Here is a tiny trained network, its code and every weight. The questions are about switching its units off for an input and a class, where a switched-off unit gives its printed mean instead of its output.

import numpy as np


def w(rows, s, z=0):
    codes = np.array(rows[::2]) - 128.0
    scale = np.full(codes.shape[1], s)
    scale[-1] = z or s
    return codes * scale


def norm(h):
    return h / np.sqrt((h * h).mean(-1, keepdims=True) + 1e-5)


def f(y):
    return np.maximum(y, 0)


def log_softmax(a):
    a = a - a.max(-1, keepdims=True)
    return a - np.log(np.exp(a).sum(-1, keepdims=True))


def net(x, mask):
    res = np.array(x, float).reshape(1, 6) / 4 @ E
    u = 0
    for l in range(3):
        y = f(norm(res) @ A[l][:, :-1].T + A[l][:, -1])
        res = res + np.where(mask[u : u + 9], y, B[l][:, -1]) @ B[l][:, :-1]
        u += 9
    return log_softmax(norm(res)[-1] @ U[:, :-1].T + U[:, -1])


A, B = {}, {}
E = w([
[125,124,129,130,130,132,123,129],'x0',
[199,131,108,136,56,84,63,3],'x1',
[126,124,117,120,128,128,127,127],'x2',
[126,131,124,116,124,135,124,129],'x3',
[227,146,83,140,88,164,81,220],'x4',
[38,124,120,146,54,34,56,205],'x5',
],0.00065)
A[0] = w([
[85,197,212,90,159,119,184,192,83],'L0N0',
[188,53,47,156,136,240,188,69,84],'L0N1',
[67,22,141,49,143,137,103,69,89],'L0N2',
[100,137,167,110,151,134,177,195,71],'L0N3',
[25,88,204,55,238,105,145,63,90],'L0N4',
[153,246,9,149,124,154,100,95,3],'L0N5',
[228,110,84,112,125,158,33,208,99],'L0N6',
[219,97,93,98,160,184,60,240,93],'L0N7',
[100,169,188,93,161,124,180,189,84],'L0N8',
],0.0013,0.0028)
B[0] = w([
[143,50,46,153,134,177,87,99,182],'L0N0',
[158,184,218,76,186,50,106,199,204],'L0N1',
[113,206,138,187,66,135,184,135,166],'L0N2',
[132,56,45,142,143,173,106,129,153],'L0N3',
[115,231,92,205,34,145,216,116,254],'L0N4',
[219,60,67,57,184,124,92,134,128],'L0N5',
[122,200,135,197,78,116,227,110,221],'L0N6',
[110,202,111,222,55,114,251,142,216],'L0N7',
[125,45,40,158,154,191,96,110,171],'L0N8',
],0.0018,0.0009)
A[1] = w([
[115,98,115,141,203,164,153,211,102],'L1N0',
[221,159,138,98,100,91,55,76,119],'L1N1',
[163,122,180,105,99,58,69,50,117],'L1N2',
[98,141,134,139,195,162,186,183,130],'L1N3',
[25,58,143,141,159,120,151,56,104],'L1N4',
[42,100,80,141,69,80,48,209,119],'L1N5',
[102,73,115,121,184,159,124,193,93],'L1N6',
[188,131,133,91,224,234,160,125,118],'L1N7',
[85,5,96,134,101,129,68,161,5],'L1N8',
],0.002,0.0029)
B[1] = w([
[105,63,72,117,79,163,54,24,193],'L1N0',
[28,69,88,136,159,191,135,148,210],'L1N1',
[96,84,86,129,152,213,133,187,213],'L1N2',
[149,107,98,136,90,130,72,55,230],'L1N3',
[214,215,117,188,68,156,214,212,196],'L1N4',
[193,141,208,74,239,97,117,103,253],'L1N5',
[103,60,61,132,91,163,63,21,161],'L1N6',
[103,134,196,91,171,28,58,163,223],'L1N7',
[143,250,114,103,171,140,141,156,131],'L1N8',
],0.002,0.0017)
A[2] = w([
[103,41,68,118,92,182,112,78,10],'L2N0',
[166,137,239,45,198,41,77,131,98],'L2N1',
[148,155,251,64,199,69,112,125,110],'L2N2',
[192,136,95,145,73,123,98,176,124],'L2N3',
[130,211,130,177,45,122,215,139,67],'L2N4',
[145,58,54,115,92,168,98,78,35],'L2N5',
[169,219,98,151,51,131,207,189,89],'L2N6',
[184,92,146,148,169,197,190,49,195],'L2N7',
[88,19,73,145,120,171,69,116,64],'L2N8',
],0.0022,0.0011)
B[2] = w([
[87,42,42,64,182,181,85,185,206],'L2N0',
[254,211,200,74,186,54,113,166,255],'L2N1',
[205,161,153,92,143,47,68,194,238],'L2N2',
[106,137,160,135,135,137,174,84,191],'L2N3',
[132,152,158,196,63,172,185,52,250],'L2N4',
[74,79,88,96,175,147,112,169,200],'L2N5',
[52,138,177,174,73,133,189,35,245],'L2N6',
[117,123,120,132,90,94,97,170,253],'L2N7',
[93,63,56,97,157,192,141,154,239],'L2N8',
],0.0032,0.0017)
U = w([
[26,247,224,247,9,198,251,8,129],'0',
[9,6,4,18,234,252,21,214,255],'1',
[249,245,248,11,241,6,7,242,42],'2',
],0.0039,0.00041)

Each question gives the input, the list of numbers given to net, and the class t.
The units are the neurons (one row each of A and B). Each row of codes is followed by its name. A weight is (code - 128) times the scale printed after its matrix; where a second scale follows, it is the last column's (A, B and U).
mask holds one flag per neuron, layer by layer. A switched-off neuron (its flag False) gives its mean, the last column of its row in B, instead of its output. The means were averaged over made-up inputs and are rounded, as every weight is.
A unit's drop is (log p(t) with every unit on - log p(t) with that unit switched off) / (log p(t) with every unit on - log p(t) with every unit switched off).
The circuit of an input: a set's keep is (log p(t) with only the set's units on - log p(t) with every unit switched off) / (log p(t) with every unit on - log p(t) with every unit switched off). Starting from the 12 units with the biggest drops (on a tie, the unit counted first), units are removed one at a time, each time the one whose removal leaves the highest keep (on an exact tie, the one counted first), for as long as the keep stays at least 0.8.
circuit, biggest first: the units of the circuit, biggest drop first
most important unit: the unit with the biggest drop
top k neurons: the k neurons with the biggest drops, biggest first
top k neurons in layer l: the k neurons of layer l with the biggest drops, biggest first
drop of u: that unit's drop, to one decimal
input [1,-1,1,7,-3,7], class 2: circuit, biggest first	[L1N5]
input [4,-6,3,3,-3,-7], class 2: top 3 neurons	[L1N7, L0N1, L1N1]
input [-6,-3,5,-4,-5,-6], class 2: circuit, biggest first	[L1N7, L2N2]
input [-6,-4,8,-7,-4,4], class 0: top 2 neurons in layer 1	[L1N4, L1N7]
input [2,4,8,5,7,-7], class 0: top 3 neurons	[L0N7, L1N5, L0N6]
input [-3,-5,8,-2,8,7], class 0: top 3 neurons	[L0N7, L0N6, L1N7]
input [-1,1,-7,-6,8,-6], class 0: top 3 neurons	[L0N7, L1N5, L0N6]
input [-6,-1,-7,-5,6,6], class 0: top 3 neurons	[L0N6, L0N7, L1N7]
input [6,-5,-6,8,5,-3], class 0: top 2 neurons	[L0N7, L0N6]
input [-3,6,2,-4,1,-5], class 1: top 2 neurons	[L1N1, L1N5]
input [1,-7,0,-1,8,-7], class 0: top 2 neurons	[L0N7, L1N5]
input [5,-5,-4,-2,0,-7], class 2: top 2 neurons	[L1N7, L0N1]
input [6,5,7,5,6,-3], class 0: top 2 neurons	[L0N6, L0N7]
input [5,-1,5,0,-4,8], class 2: most important unit	L1N5
input [-1,8,-4,8,2,6], class 1: drop of L1N1	0.3
input [4,-5,8,4,0,7], class 2: drop of L1N5	3.9
